[[-35.7 -39.8  -9.5  44.6   1.3  15.1]
 [ 36.3 -39.3  40.0  41.9 -35.0  -7.1]]
->
[[-35.7  -9.5   1.3]
 [ 36.3  40.0 -35.0]]

[[ -2.9 -31.5  35.2  -0.8 -21.9 -18.1 -14.4]
 [  5.5  44.9 -17.8  26.1   0.3   8.3  11.6]
 [ 44.0   8.2 -16.7 -24.0  12.1  -3.9  15.2]
 [ -6.7   3.6 -38.3 -20.9  27.2  12.9  20.0]
 [-16.5 -36.0  18.5 -18.2   9.5   9.1 -28.8]]
->
[[ -2.9  35.2 -21.9 -14.4]
 [  5.5 -17.8   0.3  11.6]
 [ 44.0 -16.7  12.1  15.2]
 [ -6.7 -38.3  27.2  20.0]
 [-16.5  18.5   9.5 -28.8]]

[[ 11.6  32.9 -48.4  14.2  12.0 -45.8  12.5  19.8  -0.9  -3.9 -41.4 -42.4
   11.9]
 [ -8.7   6.8  23.2  52.4  -5.9  25.9  -7.6  -1.3 -17.8 -18.0  30.0  29.6
   -8.1]]
->
[[ 11.6 -48.4  12.0  12.5  -0.9 -41.4  11.9]
 [ -8.7  23.2  -5.9  -7.6 -17.8  30.0  -8.1]]

[[ -6.8   0.6  31.8]
 [-19.7  27.8  22.4]
 [ 26.2  48.7 -24.7]
 [ 14.9  -0.7 -15.0]]
->
[[ -6.8  31.8]
 [-19.7  22.4]
 [ 26.2 -24.7]
 [ 14.9 -15.0]]

[[ 33.5 -24.2 -10.8  29.0]
 [ 25.0 -27.9  12.0  36.1]
 [ 23.9 -29.6  14.1  35.8]
 [-22.4 -38.9   2.2 -43.8]
 [-22.0 -40.5   3.0 -43.0]
 [ 30.2 -25.6  -1.6  32.1]
 [-17.0 -30.5 -15.9 -49.5]
 [-21.9 -41.0   2.9 -43.1]
 [-25.9 -40.9  13.8 -39.0]
 [ 21.3 -29.4  19.9  37.6]
 [ 33.4 -24.8 -10.8  28.6]]
->
[[ 33.5 -10.8]
 [ 25.0  12.0]
 [ 23.9  14.1]
 [-22.4   2.2]
 [-22.0   3.0]
 [ 30.2  -1.6]
 [-17.0 -15.9]
 [-21.9   2.9]
 [-25.9  13.8]
 [ 21.3  19.9]
 [ 33.4 -10.8]]

[[ 58.1  18.0   5.1 -11.8   2.6]
 [ 32.0  37.8  27.3  22.0 -20.3]
 [  6.4  27.7  32.8  16.2 -31.4]]
->
[[ 58.1   5.1   2.6]
 [ 32.0  27.3 -20.3]
 [  6.4  32.8 -31.4]]

[[ 34.8  41.8  45.4  44.0  43.1  43.6 -13.3  43.8  42.6  45.2  43.7  41.7
   45.2]
 [-22.2  31.9  35.3  33.5  36.9  32.7 -16.9  34.7  35.1  33.8  33.2  36.6
   35.8]
 [-26.0  25.8   6.0  17.6  12.4  18.0 -50.5  16.5   9.2  18.3  16.3  -0.3
    7.0]
 [-52.5  -6.6  20.3  -0.3  17.4   0.0  26.0   8.3  19.6  -0.1   3.1  33.9
   18.6]
 [ 12.1 -42.7 -10.1 -34.1 -20.7 -33.3  52.2 -28.1 -14.2 -33.5 -30.2   3.0
  -12.8]]
->
[[ 34.8  45.4  43.1 -13.3  42.6  43.7  45.2]
 [-22.2  35.3  36.9 -16.9  35.1  33.2  35.8]
 [-26.0   6.0  12.4 -50.5   9.2  16.3   7.0]
 [-52.5  20.3  17.4  26.0  19.6   3.1  18.6]
 [ 12.1 -10.1 -20.7  52.2 -14.2 -30.2 -12.8]]
---
[[ -0.1 -24.9]
 [-19.2 -29.5]
 [ 10.3 -44.3]
 [  9.0  18.5]]
->
[[ -0.1 -24.9]
 [-19.2 -29.5]
 [ 10.3 -44.3]]

[[ 35.2   9.5]
 [  9.3 -33.8]
 [ -3.2 -52.2]
 [-13.0 -34.1]]
->
[[ 35.2   9.5]
 [  9.3 -33.8]
 [ -3.2 -52.2]]

[[ 22.4  20.0  29.6  52.4  21.7]
 [-38.1 -43.1 -38.2  40.4 -39.4]
 [-43.6 -37.7 -35.2  17.2 -43.1]]
->
[[ 22.4  20.0]
 [-38.1 -43.1]
 [-43.6 -37.7]]

[[-58.9 -29.9]
 [ 51.1  29.1]
 [ 41.8  21.5]
 [ 49.4  28.2]]
->
[[-58.9 -29.9]
 [ 51.1  29.1]
 [ 41.8  21.5]]

[[ 28.0 -16.9 -16.9]
 [-54.1  38.5  45.1]
 [-40.7  -7.1  -4.8]]
->
[[ 28.0 -16.9]
 [-54.1  38.5]
 [-40.7  -7.1]]

[[ 34.3 -23.8  13.3]
 [ 17.3  29.7 -13.3]
 [ -1.8  42.3  27.0]]
->
[[ 34.3 -23.8]
 [ 17.3  29.7]
 [ -1.8  42.3]]

[[  0.6 -19.0  22.4  39.1 -45.2]
 [  3.3 -25.3  22.7  32.5 -45.0]
 [  0.1 -17.1  22.0  41.0 -45.1]
 [  4.4 -26.8  22.8  30.0 -44.3]]
->
[[  0.6 -19.0]
 [  3.3 -25.3]
 [  0.1 -17.1]]
